Here is a tiny trained network, its code and every weight. The questions are about switching its units off for an input and a class, where a switched-off unit gives its printed mean instead of its output.

import numpy as np


def w(rows, s, z=0):
    codes = np.array(rows[::2]) - 128.0
    scale = np.full(codes.shape[1], s)
    scale[-1] = z or s
    return codes * scale


def norm(h):
    return h / np.sqrt((h * h).mean(-1, keepdims=True) + 1e-5)


def f(y):
    return np.maximum(y, 0)


def log_softmax(a):
    a = a - a.max(-1, keepdims=True)
    return a - np.log(np.exp(a).sum(-1, keepdims=True))


def net(x, mask):
    res = np.array(x, float).reshape(1, 8) / 4 @ E
    u = 0
    for l in range(2):
        y = f(norm(res) @ A[l][:, :-1].T + A[l][:, -1])
        res = res + np.where(mask[u : u + 16], y, B[l][:, -1]) @ B[l][:, :-1]
        u += 16
    return log_softmax(norm(res)[-1] @ U[:, :-1].T + U[:, -1])


A, B = {}, {}
E = w([
[15,99,182,120,142],'x0',
[129,126,128,128,128],'x1',
[90,131,94,251,116],'x2',
[128,124,127,127,128],'x3',
[144,113,169,136,20],'x4',
[128,130,128,128,128],'x5',
[128,126,129,128,128],'x6',
[128,127,129,128,128],'x7',
],0.019)
A[0] = w([
[142,123,118,140,81,85],'0.n0',
[168,161,119,111,123,152],'0.n1',
[97,119,104,214,121,45],'0.n2',
[138,121,169,134,3,182],'0.n3',
[126,130,122,164,107,117],'0.n4',
[80,139,117,224,123,2],'0.n5',
[147,146,162,128,153,46],'0.n6',
[128,142,105,133,72,133],'0.n7',
[81,127,150,87,126,128],'0.n8',
[135,140,114,165,159,82],'0.n9',
[197,120,49,249,118,104],'0.n10',
[238,121,64,129,119,224],'0.n11',
[144,146,120,125,135,59],'0.n12',
[154,126,93,144,151,92],'0.n13',
[151,131,121,134,106,56],'0.n14',
[120,117,97,120,171,227],'0.n15',
],0.028,0.0056)
B[0] = w([
[82,211,117,61,98,159],'0.n0',
[84,106,105,126,137,178],'0.n1',
[76,83,66,121,118,199],'0.n2',
[119,120,207,202,4,248],'0.n3',
[64,196,137,127,154,160],'0.n4',
[96,56,50,83,110,204],'0.n5',
[88,145,135,126,146,134],'0.n6',
[84,210,103,95,109,166],'0.n7',
[159,164,180,107,182,176],'0.n8',
[220,66,119,161,147,163],'0.n9',
[231,244,203,199,174,252],'0.n10',
[48,49,42,115,117,254],'0.n11',
[149,98,126,143,151,139],'0.n12',
[211,80,109,160,152,164],'0.n13',
[111,184,107,105,94,144],'0.n14',
[132,201,93,57,164,183],'0.n15',
],0.04,0.019)
A[1] = w([
[138,117,158,131,125,58],'1.n0',
[99,86,150,166,115,68],'1.n1',
[101,136,112,153,189,112],'1.n2',
[141,87,75,198,99,105],'1.n3',
[15,55,89,146,2,79],'1.n4',
[234,145,179,164,81,63],'1.n5',
[91,135,173,116,100,89],'1.n6',
[174,183,215,95,134,159],'1.n7',
[98,123,117,210,55,90],'1.n8',
[100,144,72,137,156,66],'1.n9',
[210,67,243,176,125,2],'1.n10',
[86,24,35,110,172,66],'1.n11',
[119,121,156,116,147,85],'1.n12',
[90,157,99,139,141,109],'1.n13',
[89,75,193,89,91,120],'1.n14',
[159,194,185,80,13,78],'1.n15',
],0.026,0.0066)
B[1] = w([
[127,107,131,139,119,134],'1.n0',
[143,134,129,94,127,149],'1.n1',
[123,89,141,122,163,160],'1.n2',
[140,133,150,90,99,173],'1.n3',
[255,110,131,96,188,254],'1.n4',
[93,134,146,185,119,172],'1.n5',
[125,91,101,135,139,164],'1.n6',
[128,142,187,118,131,172],'1.n7',
[125,182,126,42,87,200],'1.n8',
[118,74,138,140,137,165],'1.n9',
[97,66,141,169,81,155],'1.n10',
[22,164,104,139,97,213],'1.n11',
[137,147,118,132,124,133],'1.n12',
[128,92,133,134,123,153],'1.n13',
[168,90,131,122,78,172],'1.n14',
[64,97,83,174,177,206],'1.n15',
],0.084,0.025)
U = w([
[16,68,53,102,175,161],'0',
[238,105,84,43,68,253],'1',
[117,158,222,77,192,123],'2',
[83,46,207,203,64,67],'3',
[208,155,78,229,221,28],'4',
[119,249,130,194,61,80],'5',
],0.021,0.0032)

Each question gives the input, the list of numbers given to net, and the class t.
The units are the neurons (one row each of A and B). Each row of codes is followed by its name. A weight is (code - 128) times the scale printed after its matrix; where a second scale follows, it is the last column's (A, B and U).
mask holds one flag per neuron, layer by layer. A switched-off neuron (its flag False) gives its mean, the last column of its row in B, instead of its output. The means were averaged over made-up inputs and are rounded, as every weight is.
A unit's drop is (log p(t) with every unit on - log p(t) with that unit switched off) / (log p(t) with every unit on - log p(t) with every unit switched off).
The circuit of an input: a set's keep is (log p(t) with only the set's units on - log p(t) with every unit switched off) / (log p(t) with every unit on - log p(t) with every unit switched off). Starting from the 12 units with the biggest drops (on a tie, the unit counted first), units are removed one at a time, each time the one whose removal leaves the highest keep (on an exact tie, the one counted first), for as long as the keep stays at least 0.8.
circuit, biggest first: the units of the circuit, biggest drop first
most important unit: the unit with the biggest drop
top k neurons: the k neurons with the biggest drops, biggest first
drop when u is switched off: that unit's drop, to one decimal
input [-4,-1,5,1,1,6,1,-8], class 5: most important unit : 0.n10
input [-3,2,6,-5,1,-6,-8,-4], class 5: circuit, biggest first : (0.n10, 1.n4)
input [-3,3,2,4,0,7,-1,-5], class 4: top 2 neurons : (0.n10, 0.n3)
input [0,8,6,3,2,8,-4,-3], class 5: top 3 neurons : (0.n10, 0.n11, 1.n4)
input [4,6,-6,0,0,-2,-1,-2], class 2: top 2 neurons : (0.n3, 0.n11)
input [2,-6,-8,-4,0,4,-7,1], class 2: top 2 neurons : (0.n3, 0.n11)
input [-8,-5,1,4,7,-6,-3,-8], class 5: top 2 neurons : (0.n10, 0.n5)
input [-1,0,1,4,7,-7,7,-6], class 5: top 2 neurons : (0.n3, 0.n5)
input [7,-7,0,-6,-6,0,5,-8], class 2: top 4 neurons : (0.n11, 0.n8, 0.n2, 0.n3)
input [-5,2,2,-5,-6,-3,-6,-8], class 4: top 2 neurons : (0.n10, 0.n3)
input [1,-4,-7,6,3,2,1,5], class 3: top 3 neurons : (0.n11, 0.n5, 0.n2)
input [2,4,5,-3,7,2,-4,-1], class 1: top 3 neurons : (0.n5, 1.n4, 1.n8)
input [-3,6,8,-8,-6,4,4,7], class 4: drop when 0.n10 is switched off : 2.3
input [-7,-7,-1,6,-4,-8,0,4], class 0: most important unit : 0.n11
input [2,3,-6,6,8,-5,5,1], class 3: drop when 0.n5 is switched off : 0.1
input [-2,-5,8,-5,-3,6,2,5], class 4: drop when 0.n10 is switched off : 1.9
